Here is a tiny trained network, its code and every weight. The questions are about switching its units off for an input and a target symbol, where a switched-off unit gives its printed mean instead of its output.

import numpy as np


def w(rows, s, z=0):
    codes = np.array(rows[::2]) - 128.0
    scale = np.full(codes.shape[1], s)
    scale[-1] = z or s
    return codes * scale


def norm(h):
    return h / np.sqrt((h * h).mean(-1, keepdims=True) + 1e-5)


def f(y):
    return y / 2 * (1 + np.tanh(0.7978845608 * (y + 0.044715 * y**3)))


def softmax(a):
    e = np.exp(a - a.max(-1, keepdims=True))
    return e / e.sum(-1, keepdims=True)


def log_softmax(a):
    a = a - a.max(-1, keepdims=True)
    return a - np.log(np.exp(a).sum(-1, keepdims=True))


def net(x, mask):
    ids = ['αγεζηθμπσω'.index(c) for c in x.split()]
    T = len(ids)
    res = E[ids] + P[:T]
    u = 0
    for l in range(2):
        q, k, v = (norm(res) @ M[l].T for M in (Q, K, V))
        z = softmax(np.where(np.tri(T) > 0, q @ k.T / 2**0.5, -1e9)) @ v
        res = res + np.where(mask[u], z, O[l][:, -1]) @ O[l][:, :-1]
        u += 1
        y = f(norm(res) @ A[l][:, :-1].T + A[l][:, -1])
        res = res + np.where(mask[u : u + 4], y, B[l][:, -1]) @ B[l][:, :-1]
        u += 4
    return log_softmax(norm(res)[-1] @ U[:, :-1].T + U[:, -1])


Q, K, V, O, A, B = {}, {}, {}, {}, {}, {}
E = w([
[69,115,127,192,91,63],'α',
[127,83,53,63,109,166],'γ',
[144,139,81,37,98,84],'ε',
[138,109,107,106,125,141],'ζ',
[110,120,164,71,67,148],'η',
[173,117,196,64,102,37],'θ',
[109,255,155,55,186,101],'μ',
[212,55,113,103,165,101],'π',
[138,122,113,58,101,115],'σ',
[63,94,220,132,205,249],'ω',
],0.013)
P = w([
[97,126,132,132,67,194],'0',
[109,91,63,74,177,155],'1',
[92,72,117,85,141,95],'2',
[71,36,186,77,128,40],'3',
[46,54,217,74,129,24],'4',
[27,89,216,85,125,37],'5',
[6,100,230,92,139,29],'6',
],0.011)
Q[0] = w([
[40,167,138,107,220,131],'L0H1',
[133,183,70,254,104,134],'L0H1',
],0.0088)
K[0] = w([
[155,254,255,148,49,155],'L0H1',
[182,73,4,85,98,139],'L0H1',
],0.0065)
V[0] = w([
[245,226,83,2,155,177],'L0H1',
[58,131,243,80,218,197],'L0H1',
],0.0079)
O[0] = w([
[191,244,112,153,213,73,3],'L0H1',
[213,42,200,37,174,76,238],'L0H1',
],0.011,0.0057)
A[0] = w([
[160,54,30,187,84,208,183],'L0N1',
[37,135,199,111,121,134,133],'L0N2',
[123,59,42,181,124,69,4],'L0N3',
[177,187,88,254,168,111,48],'L0N4',
],0.0091,0.004)
B[0] = w([
[119,104,188,185,78,17,199],'L0N1',
[222,81,96,140,36,87,254],'L0N2',
[127,106,180,165,254,120,135],'L0N3',
[181,26,184,102,70,109,140],'L0N4',
],0.0082,0.0054)
Q[1] = w([
[249,131,50,132,148,180],'L1H1',
[105,117,116,201,90,165],'L1H1',
],0.016)
K[1] = w([
[42,47,127,73,252,137],'L1H1',
[179,91,71,108,131,17],'L1H1',
],0.011)
V[1] = w([
[159,52,122,238,183,53],'L1H1',
[149,43,244,59,203,183],'L1H1',
],0.011)
O[1] = w([
[253,71,136,175,90,106,232],'L1H1',
[102,129,204,167,132,99,2],'L1H1',
],0.021,0.00057)
A[1] = w([
[248,92,67,130,134,168,105],'L1N1',
[137,114,100,38,147,200,199],'L1N2',
[47,89,104,95,153,92,210],'L1N3',
[170,73,153,84,117,78,250],'L1N4',
],0.016,0.0025)
B[1] = w([
[121,211,232,87,181,245,176],'L1N1',
[91,44,172,177,151,5,171],'L1N2',
[254,182,88,124,44,197,200],'L1N3',
[75,200,134,169,25,39,254],'L1N4',
],0.0095,0.015)
U = w([
[95,120,85,157,63,104,156],'α',
[203,133,115,81,142,197,153],'γ',
[129,142,36,128,157,105,124],'ε',
[182,168,164,134,115,207,81],'ζ',
[60,178,194,99,108,204,11],'η',
[146,233,119,107,74,169,2],'θ',
[115,194,135,120,167,51,153],'μ',
[253,111,143,198,155,147,131],'π',
[47,156,90,124,158,136,118],'σ',
[68,31,193,140,207,134,179],'ω',
],0.016,0.0087)

Each question gives the input, a string of symbols that net reads in full, and the target symbol t.
The units are the heads (2 rows each of Q, K, V and O) and the neurons (one row each of A and B). Each row of codes is followed by its name. A weight is (code - 128) times the scale printed after its matrix; where a second scale follows, it is the last column's (O, A, B and U).
mask holds one flag per unit, layer by layer, with each layer's heads first. A switched-off unit (its flag False) gives its mean, the last column of its rows in O or B, instead of its output. The means were averaged over made-up inputs and are rounded, as every weight is.
A unit's drop is (log p(t) with every unit on - log p(t) with that unit switched off) / (log p(t) with every unit on - log p(t) with every unit switched off).
The circuit of an input: a set's keep is (log p(t) with only the set's units on - log p(t) with every unit switched off) / (log p(t) with every unit on - log p(t) with every unit switched off). Starting from all 10 units, units are removed one at a time, each time the one whose removal leaves the highest keep (on an exact tie, the one counted first), for as long as the keep stays at least 0.8.
circuit, biggest first: the units of the circuit, biggest drop first
unit that matters most: the unit with the biggest drop
k most important neurons: the k neurons with the biggest drops, biggest first
k most important neurons of layer l: the k neurons of layer l with the biggest drops, biggest first
drop when u is switched off: that unit's drop, to one decimal
input η θ α, target η: circuit, biggest first : L1H1, L0N3, L1N3, L1N4
input π η μ π α π π, target π: circuit, biggest first : L1H1, L0H1
input γ μ γ α ε, target γ: most important neuron of layer 0 : L0N1
input γ ω σ α, target γ: circuit, biggest first : L0H1, L1H1, L0N1
input γ α α α ω σ, target γ: circuit, biggest first : L0H1, L1H1
input η α α α ω γ η, target η: 2 most important neurons : L1N3, L0N1
input ω ζ μ π μ α, target ω: circuit, biggest first : L1H1, L0H1
input π α η ω α α, target π: circuit, biggest first : L1H1, L0N1
input θ μ α, target θ: circuit, biggest first : L1N3, L0H1, L1H1, L0N1
input η π μ σ ζ α π, target η: 4 most important neurons : L1N3, L0N1, L1N2, L1N4
input μ π α ω γ, target μ: circuit, biggest first : L0H1, L1N4
input γ π α μ, target γ: 2 most important neurons : L0N1, L1N1
input α μ ω, target α: 2 most important neurons of layer 0 : L0N1, L0N2
input θ π μ θ μ α, target θ: 3 most important neurons : L1N3, L0N1, L1N2
input γ ω α, target γ: unit that matters most : L0H1
input ε μ ζ α ζ ε, target ε: 2 most important neurons of layer 1 : L1N2, L1N4
input ζ γ α, target ζ: 2 most important neurons : L0N1, L1N1
input γ π γ, target γ: 4 most important neurons : L0N1, L1N1, L0N2, L1N4
input μ α ω σ, target μ: 2 most important neurons : L1N4, L0N2
input π α π ω ε, target π: 2 most important neurons of layer 0 : L0N1, L0N3
input γ μ α γ, target γ: circuit, biggest first : L1H1, L0H1, L0N1, L1N1
input ω α η, target ω: circuit, biggest first : L1H1
input η γ γ ω μ α ζ, target η: 3 most important neurons of layer 1 : L1N3, L1N2, L1N4
input η σ π α π, target η: 3 most important neurons : L1N3, L0N1, L1N2
input γ α ω α π α μ, target γ: 3 most important neurons : L1N1, L0N1, L0N2
input π μ γ α θ, target π: 2 most important neurons of layer 0 : L0N1, L0N2
input μ μ μ π α γ, target μ: circuit, biggest first : L0H1
input π α μ ω, target π: 2 most important neurons of layer 0 : L0N1, L0N3
input ω α θ γ, target ω: drop when L1H1 is switched off : 0.7
input π μ α α μ α, target π: drop when L0N3 is switched off : 0.0
